Below are the code and all the weights of a small trained network. Each question names an input and a class and asks about switching units off, where a switched-off unit gives its printed mean instead of its output.

import numpy as np


def w(rows, s, z=0):
    codes = np.array(rows[::2]) - 128.0
    scale = np.full(codes.shape[1], s)
    scale[-1] = z or s
    return codes * scale


def norm(h):
    return h / np.sqrt((h * h).mean(-1, keepdims=True) + 1e-5)


def f(y):
    return np.maximum(y, 0)


def log_softmax(a):
    a = a - a.max(-1, keepdims=True)
    return a - np.log(np.exp(a).sum(-1, keepdims=True))


def net(x, mask):
    res = np.array(x, float).reshape(1, 3) / 4 @ E
    u = 0
    for l in range(4):
        y = f(norm(res) @ A[l][:, :-1].T + A[l][:, -1])
        res = res + np.where(mask[u : u + 3], y, B[l][:, -1]) @ B[l][:, :-1]
        u += 3
    return log_softmax(norm(res)[-1] @ U[:, :-1].T + U[:, -1])


A, B = {}, {}
E = w([
[3,106,235,169,95,229,65,172,106,132,181],'x0',
[118,140,132,126,137,102,130,118,135,128,142],'x1',
[150,34,141,158,42,70,60,123,222,114,100],'x2',
],0.016)
A[0] = w([
[189,102,1,99,115,76,146,123,222,96,98,17],'0.n0',
[152,146,79,91,222,91,232,127,114,95,90,3],'0.n1',
[234,194,60,56,191,122,212,92,90,111,118,163],'0.n2',
],0.0089,0.0076)
B[0] = w([
[131,127,90,249,227,105,124,67,111,167,76,191],'0.n0',
[138,114,175,106,76,110,76,161,92,93,212,186],'0.n1',
[134,109,130,64,115,141,180,163,148,59,184,247],'0.n2',
],0.015)
A[1] = w([
[248,162,28,156,131,112,170,50,116,218,44,122],'1.n0',
[87,189,167,115,182,189,120,138,14,125,137,67],'1.n1',
[112,69,167,94,51,147,89,157,186,98,99,2],'1.n2',
],0.011,0.0099)
B[1] = w([
[120,118,91,122,87,39,11,135,22,130,12,235],'1.n0',
[118,147,186,153,206,188,173,108,209,196,80,255],'1.n1',
[106,74,142,96,18,198,30,153,129,90,240,199],'1.n2',
],0.011,0.008)
A[2] = w([
[154,160,142,36,105,93,152,132,184,161,179,51],'2.n0',
[99,208,187,120,247,208,204,97,138,213,103,2],'2.n1',
[154,185,127,42,105,113,211,192,41,112,173,71],'2.n2',
],0.012,0.0081)
B[2] = w([
[223,140,74,103,189,120,63,81,64,102,134,169],'2.n0',
[102,127,158,246,221,34,218,172,187,237,56,246],'2.n1',
[84,163,174,80,74,188,81,109,139,107,185,235],'2.n2',
],0.014,0.012)
A[3] = w([
[95,133,134,165,199,105,139,173,130,164,106,30],'3.n0',
[123,149,154,131,101,133,178,133,178,187,68,2],'3.n1',
[152,200,118,8,127,156,156,154,68,87,157,62],'3.n2',
],0.016,0.0089)
B[3] = w([
[120,183,71,114,139,86,175,77,112,184,114,199],'3.n0',
[155,151,129,130,199,187,180,141,102,159,100,174],'3.n1',
[195,208,49,19,54,206,229,251,58,107,202,249],'3.n2',
],0.015,0.014)
U = w([
[211,193,21,31,119,165,193,184,6,87,160,254],'0',
[243,76,29,188,182,34,73,36,117,79,67,103],'1',
[53,184,218,213,239,195,214,208,172,227,128,33],'2',
[47,69,240,196,79,246,52,170,222,78,226,91],'3',
],0.014,0.0054)

Each question gives the input, the list of numbers given to net, and the class t.
The units are the neurons (one row each of A and B). Each row of codes is followed by its name. A weight is (code - 128) times the scale printed after its matrix; where a second scale follows, it is the last column's (A, B and U).
mask holds one flag per neuron, layer by layer. A switched-off neuron (its flag False) gives its mean, the last column of its row in B, instead of its output. The means were averaged over made-up inputs and are rounded, as every weight is.
A unit's drop is (log p(t) with every unit on - log p(t) with that unit switched off) / (log p(t) with every unit on - log p(t) with every unit switched off).
The circuit of an input: a set's keep is (log p(t) with only the set's units on - log p(t) with every unit switched off) / (log p(t) with every unit on - log p(t) with every unit switched off). Starting from all 12 units, units are removed one at a time, each time the one whose removal leaves the highest keep (on an exact tie, the one counted first), for as long as the keep stays at least 0.8.
units of the circuit, in order: the units of the circuit, biggest drop first
most important unit: the unit with the biggest drop
k most important neurons: the k neurons with the biggest drops, biggest first
top k neurons in layer l: the k neurons of layer l with the biggest drops, biggest first
drop of u: that unit's drop, to one decimal
input [3,-8,1], class 3: most important unit -> 0.n0
input [6,6,1], class 3: 2 most important neurons -> 0.n0, 2.n1
input [6,-6,1], class 3: 2 most important neurons -> 0.n0, 2.n1
input [-6,-1,1], class 1: 2 most important neurons -> 0.n0, 3.n2
input [3,1,1], class 3: 4 most important neurons -> 0.n0, 2.n1, 0.n2, 3.n2
input [-8,-5,2], class 1: 2 most important neurons -> 0.n0, 3.n2
input [2,-2,0], class 2: top 2 neurons in layer 0 -> 0.n2, 0.n1
input [2,-7,2], class 3: 2 most important neurons -> 0.n0, 3.n2
input [1,4,-5], class 2: 2 most important neurons -> 1.n1, 2.n1
input [1,-6,5], class 3: 2 most important neurons -> 0.n0, 3.n2
input [2,2,2], class 3: 3 most important neurons -> 0.n0, 0.n2, 3.n2
input [1,-4,-5], class 2: 2 most important neurons -> 2.n1, 1.n1
input [-6,5,1], class 1: drop of 3.n2 -> 0.6
input [-5,4,2], class 1: units of the circuit, in order -> 3.n2
input [1,2,-1], class 2: drop of 0.n2 -> 2.4
